Below is a small trained network, with its code and all its weights. Each question gives an input and a target symbol and asks what happens when units are switched off, that is, made to give their printed mean instead of their output.

import numpy as np


def w(rows, s, z=0):
    codes = np.array(rows[::2]) - 128.0
    scale = np.full(codes.shape[1], s)
    scale[-1] = z or s
    return codes * scale


def f(y):
    return y / 2 * (1 + np.tanh(0.7978845608 * (y + 0.044715 * y**3)))


def softmax(a):
    e = np.exp(a - a.max(-1, keepdims=True))
    return e / e.sum(-1, keepdims=True)


def log_softmax(a):
    a = a - a.max(-1, keepdims=True)
    return a - np.log(np.exp(a).sum(-1, keepdims=True))


def net(x, mask):
    ids = ['αβδεζηθλμξπστω'.index(c) for c in x.split()]
    T = len(ids)
    res = E[ids] + P[:T]
    u = 0
    for l in range(2):
        r = res
        for j in range(2):
            rows = slice(2 * j, 2 * j + 2)
            q, k, v = (r @ M[l][rows].T for M in (Q, K, V))
            z = softmax(np.where(np.tri(T) > 0, q @ k.T / 2**0.5, -1e9)) @ v
            o = O[l][rows]
            res = res + np.where(mask[u + j], z, o[:, -1]) @ o[:, :-1]
        u += 2
        y = f(res @ A[l][:, :-1].T + A[l][:, -1])
        res = res + np.where(mask[u : u + 4], y, B[l][:, -1]) @ B[l][:, :-1]
        u += 4
    return log_softmax(res[-1] @ U[:, :-1].T + U[:, -1])


Q, K, V, O, A, B = {}, {}, {}, {}, {}, {}
E = w([
[92,173,125,70,47,86,163,204],'α',
[64,211,228,191,196,118,83,67],'β',
[63,147,123,206,139,173,224,93],'δ',
[61,50,103,199,102,159,97,179],'ε',
[160,100,107,56,240,210,133,130],'ζ',
[175,182,147,222,133,124,20,153],'η',
[147,102,210,253,179,140,161,191],'θ',
[12,175,186,65,143,240,90,196],'λ',
[185,136,247,36,85,133,229,84],'μ',
[231,56,53,74,104,194,163,200],'ξ',
[196,27,138,143,120,106,178,232],'π',
[17,90,66,82,173,61,81,165],'σ',
[98,249,121,102,150,69,206,183],'τ',
[145,180,103,254,221,72,166,114],'ω',
],0.0088)
P = w([
[135,143,174,126,130,180,66,91],'0',
[133,122,158,151,106,110,92,138],'1',
[124,129,166,126,110,65,106,179],'2',
[110,132,133,157,131,84,113,180],'3',
[113,144,111,171,142,101,131,184],'4',
[110,138,90,168,163,94,130,186],'5',
[120,150,71,173,179,108,154,186],'6',
[115,141,48,176,201,101,167,180],'7',
[103,146,34,174,225,104,181,188],'8',
[105,140,34,172,245,108,173,198],'9',
[108,134,28,176,253,121,181,202],'10',
],0.0039)
Q[0] = w([
[68,254,168,103,162,94,130,38],'L0H0',
[155,72,138,99,82,251,72,84],'L0H0',
[127,110,60,159,194,102,152,185],'L0H1',
[143,156,196,113,84,149,175,110],'L0H1',
],0.0072)
K[0] = w([
[72,254,176,130,175,84,106,57],'L0H0',
[138,67,172,108,54,234,70,84],'L0H0',
[102,158,86,199,189,82,103,139],'L0H1',
[174,139,167,84,99,138,195,119],'L0H1',
],0.008)
V[0] = w([
[68,255,152,142,168,13,176,86],'L0H0',
[89,147,198,102,114,178,78,72],'L0H0',
[148,153,86,188,178,88,51,114],'L0H1',
[186,92,160,63,68,101,171,18],'L0H1',
],0.0061)
O[0] = w([
[75,255,170,166,93,148,199,131,142],'L0H0',
[49,143,126,117,154,229,72,3,69],'L0H0',
[181,179,106,168,138,47,55,127,162],'L0H1',
[132,100,199,132,6,172,171,34,3],'L0H1',
],0.0055,0.0035)
A[0] = w([
[153,93,93,179,164,60,40,151,229],'L0N0',
[34,177,110,83,161,126,114,174,222],'L0N1',
[144,154,44,105,175,115,152,190,226],'L0N2',
[105,120,53,198,183,103,254,186,255],'L0N3',
],0.0063,0.0035)
B[0] = w([
[151,182,135,95,180,20,149,205,221],'L0N0',
[55,178,128,56,143,133,144,140,195],'L0N1',
[144,160,110,55,160,113,176,152,223],'L0N2',
[134,103,169,90,172,119,254,147,255],'L0N3',
],0.0066,0.0091)
Q[1] = w([
[99,145,234,86,147,125,135,168],'L1H0',
[109,80,58,254,47,175,46,34],'L1H0',
[190,150,233,78,190,88,213,181],'L1H1',
[111,202,248,30,175,119,189,192],'L1H1',
],0.0059)
K[1] = w([
[194,118,78,70,187,81,205,171],'L1H0',
[150,139,192,150,2,134,46,83],'L1H0',
[91,147,98,115,222,141,180,148],'L1H1',
[118,156,75,110,238,137,216,205],'L1H1',
],0.0051)
V[1] = w([
[163,66,210,103,118,71,204,193],'L1H0',
[51,235,214,209,140,133,111,87],'L1H0',
[181,230,204,162,117,141,203,108],'L1H1',
[2,176,49,14,102,92,134,136],'L1H1',
],0.0052)
O[1] = w([
[97,116,224,145,108,166,119,190,253],'L1H0',
[75,200,100,128,121,55,184,49,67],'L1H0',
[119,176,183,2,33,107,156,107,165],'L1H1',
[84,76,40,202,7,135,106,191,220],'L1H1',
],0.0052,0.013)
A[1] = w([
[195,58,133,85,36,230,158,202,253],'L1N0',
[2,95,74,96,153,66,42,186,237],'L1N1',
[147,226,173,116,51,69,121,185,108],'L1N2',
[118,78,237,225,155,186,200,185,218],'L1N3',
],0.0049,0.0036)
B[1] = w([
[114,80,27,99,95,62,1,33,242],'L1N0',
[82,154,51,220,156,203,204,193,226],'L1N1',
[178,197,163,62,68,90,87,221,195],'L1N2',
[113,20,220,180,121,78,61,54,249],'L1N3',
],0.0054,0.011)
U = w([
[74,146,109,94,114,251,73,128,65],'α',
[106,142,130,110,60,89,56,37,158],'β',
[80,202,201,213,145,166,118,87,130],'δ',
[155,119,86,78,254,190,141,104,218],'ε',
[198,105,36,78,169,120,102,101,148],'ζ',
[235,235,118,200,160,122,55,170,148],'η',
[188,173,184,140,219,86,179,112,84],'θ',
[102,163,81,158,201,179,176,152,94],'λ',
[86,71,162,143,112,153,214,57,255],'μ',
[177,75,152,122,153,115,75,138,90],'ξ',
[142,94,223,145,178,122,72,140,107],'π',
[113,92,66,250,98,109,133,154,172],'σ',
[116,137,96,90,9,114,134,154,64],'τ',
[159,180,172,39,131,100,155,143,72],'ω',
],0.0065,0.0046)

Each question gives the input, a string of symbols that net reads in full, and the target symbol t.
The units are the heads (2 rows each of Q, K, V and O) and the neurons (one row each of A and B). Each row of codes is followed by its name. A weight is (code - 128) times the scale printed after its matrix; where a second scale follows, it is the last column's (O, A, B and U).
mask holds one flag per unit, layer by layer, with each layer's heads first. A switched-off unit (its flag False) gives its mean, the last column of its rows in O or B, instead of its output. The means were averaged over made-up inputs and are rounded, as every weight is.
A unit's drop is (log p(t) with every unit on - log p(t) with that unit switched off) / (log p(t) with every unit on - log p(t) with every unit switched off).
The circuit of an input: a set's keep is (log p(t) with only the set's units on - log p(t) with every unit switched off) / (log p(t) with every unit on - log p(t) with every unit switched off). Starting from all 12 units, units are removed one at a time, each time the one whose removal leaves the highest keep (on an exact tie, the one counted first), for as long as the keep stays at least 0.8.
units of the circuit, in order: the units of the circuit, biggest drop first
unit that matters most: the unit with the biggest drop
top k neurons: the k neurons with the biggest drops, biggest first
top k neurons in layer l: the k neurons of layer l with the biggest drops, biggest first
which heads matter: for each layer, one digit per head in row order, 1 if its drop is at least 0.15 and else 0, layers parted by /
input η σ σ β μ σ ε ξ λ ξ, target ξ: unit that matters most => L1H0
input ε θ π σ σ η δ σ μ α, target σ: top 3 neurons => (L0N0; L1N1; L0N1)
input π α λ θ μ σ ξ, target ζ: units of the circuit, in order => (L1N0; L0H0)
input θ μ ξ ε θ, target π: units of the circuit, in order => (L1N3; L1H1; L0H0; L1H0)
input η σ π θ σ δ β η η π, target π: units of the circuit, in order => (L1H0; L0N3; L1N3; L0H0)
input ω ζ ε δ π τ β λ, target τ: which heads matter => 10 / 01
input θ λ λ ε μ δ η η λ ω η, target ω: which heads matter => 10 / 01
input σ σ ε, target σ: which heads matter => 00 / 01
input τ δ τ τ ε σ δ λ δ ε δ, target μ: top 2 neurons => (L0N3; L0N0)
input μ π π μ μ π δ τ η, target τ: which heads matter => 10 / 01
input ε ε η δ θ τ τ α, target τ: which heads matter => 10 / 01
input π η σ ε ε σ α, target σ: units of the circuit, in order => (L1H1; L1N1; L0N1)
input ε π ζ η λ ξ σ ζ σ τ τ, target ω: which heads matter => 10 / 00
input λ ζ β λ, target α: units of the circuit, in order => (L0N0; L0H0)
input μ θ η β δ σ α η τ η ω, target θ: top neuron => (L0N3)
input η σ ω σ ξ η, target η: which heads matter => 01 / 00
input ξ σ η μ σ ξ λ α τ μ, target τ: which heads matter => 10 / 01
input ζ ξ π δ λ τ, target τ: units of the circuit, in order => (L1H1; L0N1; L0H0)
input ξ λ σ, target λ: top 3 neurons => (L1N1; L1N3; L1N0)
input ζ λ ζ η η δ π ε, target π: which heads matter => 10 / 11
input π μ λ λ α π, target π: top neuron in layer 1 => (L1N3)
input η ω ζ, target ω: which heads matter => 11 / 11
input μ β δ η ξ, target ξ: top 2 neurons in layer 0 => (L0N1; L0N0)
